Below are the code and all the weights of a small trained network. Each question names an input and a class and asks about switching units off, where a switched-off unit gives its printed mean instead of its output.

import numpy as np


def w(rows, s, z=0):
    codes = np.array(rows[::2]) - 128.0
    scale = np.full(codes.shape[1], s)
    scale[-1] = z or s
    return codes * scale


def f(y):
    return np.maximum(y, 0)


def log_softmax(a):
    a = a - a.max(-1, keepdims=True)
    return a - np.log(np.exp(a).sum(-1, keepdims=True))


def net(x, mask):
    res = np.array(x, float).reshape(1, 4) / 4 @ E
    y = f(res @ A[0][:, :-1].T + A[0][:, -1])
    res = res + np.where(mask, y, B[0][:, -1]) @ B[0][:, :-1]
    return log_softmax(res[-1] @ U[:, :-1].T + U[:, -1])


A, B = {}, {}
E = w([
[11,55,186,82,96,166,93,126,112],'x0',
[169,55,43,45,165,104,107,93,186],'x1',
[104,169,142,144,180,52,42,71,110],'x2',
[242,141,155,85,70,148,91,84,80],'x3',
],0.011)
A[0] = w([
[150,86,132,127,125,184,219,153,190,67],'N0',
[94,199,133,143,136,144,89,212,120,119],'N1',
[121,172,193,202,95,164,113,108,115,95],'N2',
[150,85,55,68,193,99,70,94,149,84],'N3',
[141,160,116,131,103,114,20,96,102,191],'N4',
[151,81,86,126,69,187,201,203,159,164],'N5',
[137,142,114,114,19,209,182,174,142,125],'N6',
[161,162,105,174,158,115,110,113,139,42],'N7',
[190,153,183,50,62,165,86,115,80,54],'N8',
[36,143,106,179,208,72,166,188,227,146],'N9',
[221,174,143,98,95,115,146,84,77,106],'N10',
[87,90,205,106,107,137,108,160,116,84],'N11',
[84,174,157,136,176,100,88,35,150,38],'N12',
[24,81,178,106,53,161,57,84,134,111],'N13',
[45,99,103,172,186,100,148,189,163,81],'N14',
[111,198,179,139,92,205,149,184,100,144],'N15',
[151,48,39,109,124,131,116,69,188,58],'N16',
[129,95,65,84,116,62,120,143,154,157],'N17',
[74,148,143,158,157,43,6,70,94,70],'N18',
[97,84,119,165,196,127,205,160,141,16],'N19',
[78,35,187,47,82,92,96,126,47,114],'N20',
[147,76,205,72,76,130,130,65,89,147],'N21',
[110,200,183,177,88,106,141,153,123,71],'N22',
[59,136,192,78,123,145,106,144,188,42],'N23',
[91,182,129,160,240,90,49,100,137,72],'N24',
[188,212,116,169,144,96,209,160,92,99],'N25',
[136,199,254,159,102,73,188,185,118,67],'N26',
[133,124,157,107,185,48,94,113,117,9],'N27',
[128,86,83,59,149,106,123,99,185,103],'N28',
[93,187,213,142,160,96,137,239,108,96],'N29',
[124,152,177,211,103,153,135,105,46,58],'N30',
[88,102,136,125,110,211,96,109,134,3],'N31',
[189,150,104,186,163,93,153,142,177,72],'N32',
[122,113,134,236,55,89,53,155,117,90],'N33',
[167,237,51,147,142,112,177,132,142,88],'N34',
],0.0091,0.0048)
B[0] = w([
[82,135,183,86,49,86,131,175,84,185],'N0',
[139,138,151,116,188,178,150,126,144,182],'N1',
[79,123,110,92,179,168,80,123,145,205],'N2',
[98,156,143,76,164,179,78,107,127,222],'N3',
[109,150,103,166,86,136,116,195,23,216],'N4',
[85,120,167,79,88,74,69,208,35,222],'N5',
[84,130,181,152,70,109,78,156,98,213],'N6',
[98,74,94,131,102,88,198,138,179,166],'N7',
[222,182,56,210,88,192,62,163,173,219],'N8',
[204,194,67,255,136,184,84,146,118,249],'N9',
[208,186,74,213,143,119,102,145,153,228],'N10',
[105,82,89,136,162,51,176,88,198,189],'N11',
[92,107,169,90,40,115,155,170,105,188],'N12',
[115,124,74,135,137,71,193,82,155,240],'N13',
[243,214,61,193,107,136,105,149,141,213],'N14',
[87,135,133,82,164,141,112,109,108,219],'N15',
[103,155,163,68,212,188,96,156,168,210],'N16',
[93,120,130,109,195,143,85,111,114,194],'N17',
[74,80,137,113,56,103,100,225,115,235],'N18',
[177,177,95,166,79,168,103,184,160,173],'N19',
[121,137,73,143,109,112,201,38,166,228],'N20',
[151,164,81,203,113,144,159,104,124,211],'N21',
[99,88,150,79,186,172,117,126,152,200],'N22',
[147,32,68,120,106,86,170,79,167,177],'N23',
[114,146,191,126,69,99,104,198,113,218],'N24',
[78,112,90,117,139,77,183,60,157,221],'N25',
[125,164,155,78,181,179,107,128,170,219],'N26',
[125,98,173,89,96,142,106,185,172,168],'N27',
[117,138,144,59,219,160,98,76,116,204],'N28',
[126,149,161,127,191,147,128,141,152,209],'N29',
[129,123,147,62,167,181,115,93,176,207],'N30',
[115,87,102,107,103,96,167,125,159,160],'N31',
[93,104,95,123,111,69,196,34,199,192],'N32',
[128,115,193,89,141,145,92,123,125,176],'N33',
[73,69,116,116,105,32,191,76,177,213],'N34',
],0.0076,0.012)
U = w([
[92,125,136,73,218,234,88,95,163,105],'0',
[88,109,71,157,113,62,177,47,187,100],'1',
[183,140,67,245,100,215,83,141,151,101],'2',
[71,116,172,114,39,108,88,196,98,100],'3',
[96,129,108,192,171,130,106,81,67,250],'4',
[204,10,219,178,159,161,170,93,94,80],'5',
],0.012,0.02)

Each question gives the input, the list of numbers given to net, and the class t.
The units are the neurons (one row each of A and B). Each row of codes is followed by its name. A weight is (code - 128) times the scale printed after its matrix; where a second scale follows, it is the last column's (A, B and U).
mask holds one flag per neuron, in row order. A switched-off neuron (its flag False) gives its mean, the last column of its row in B, instead of its output. The means were averaged over made-up inputs and are rounded, as every weight is.
A unit's drop is (log p(t) with every unit on - log p(t) with that unit switched off) / (log p(t) with every unit on - log p(t) with every unit switched off).
The circuit of an input: a set's keep is (log p(t) with only the set's units on - log p(t) with every unit switched off) / (log p(t) with every unit on - log p(t) with every unit switched off). Starting from the 12 units with the biggest drops (on a tie, the unit counted first), units are removed one at a time, each time the one whose removal leaves the highest keep (on an exact tie, the one counted first), for as long as the keep stays at least 0.8.
circuit, biggest first: the units of the circuit, biggest drop first
k most important neurons: the k neurons with the biggest drops, biggest first
drop when u is switched off: that unit's drop, to one decimal
input [3,-3,5,1], class 3: circuit, biggest first	(N18)
input [6,-8,6,8], class 0: 2 most important neurons	(N30 N2)
input [2,5,1,-7], class 2: 2 most important neurons	(N9 N14)
input [7,-3,0,-6], class 1: 2 most important neurons	(N13 N11)
input [-3,-5,3,-5], class 0: circuit, biggest first	(N22 N26)
input [-3,-4,7,8], class 2: 3 most important neurons	(N10 N8 N5)
input [5,-1,8,7], class 3: 4 most important neurons	(N18 N9 N12 N14)
input [-7,7,4,4], class 0: 2 most important neurons	(N3 N16)
input [-6,-8,-8,-8], class 0: 2 most important neurons	(N26 N15)
input [6,-3,6,-1], class 1: 2 most important neurons	(N13 N20)
input [7,-7,3,8], class 2: 3 most important neurons	(N8 N21 N4)
input [0,2,-8,-6], class 3: 2 most important neurons	(N5 N0)
input [-8,-6,6,7], class 1: 2 most important neurons	(N25 N34)
input [7,4,-6,1], class 1: circuit, biggest first	(N20)
input [5,-7,3,8], class 2: 4 most important neurons	(N8 N21 N4 N10)
input [0,7,7,-7], class 0: drop when N4 is switched off	0.1
input [-5,-2,-8,-4], class 3: drop when N5 is switched off	0.2
input [6,2,2,6], class 1: drop when N13 is switched off	0.5
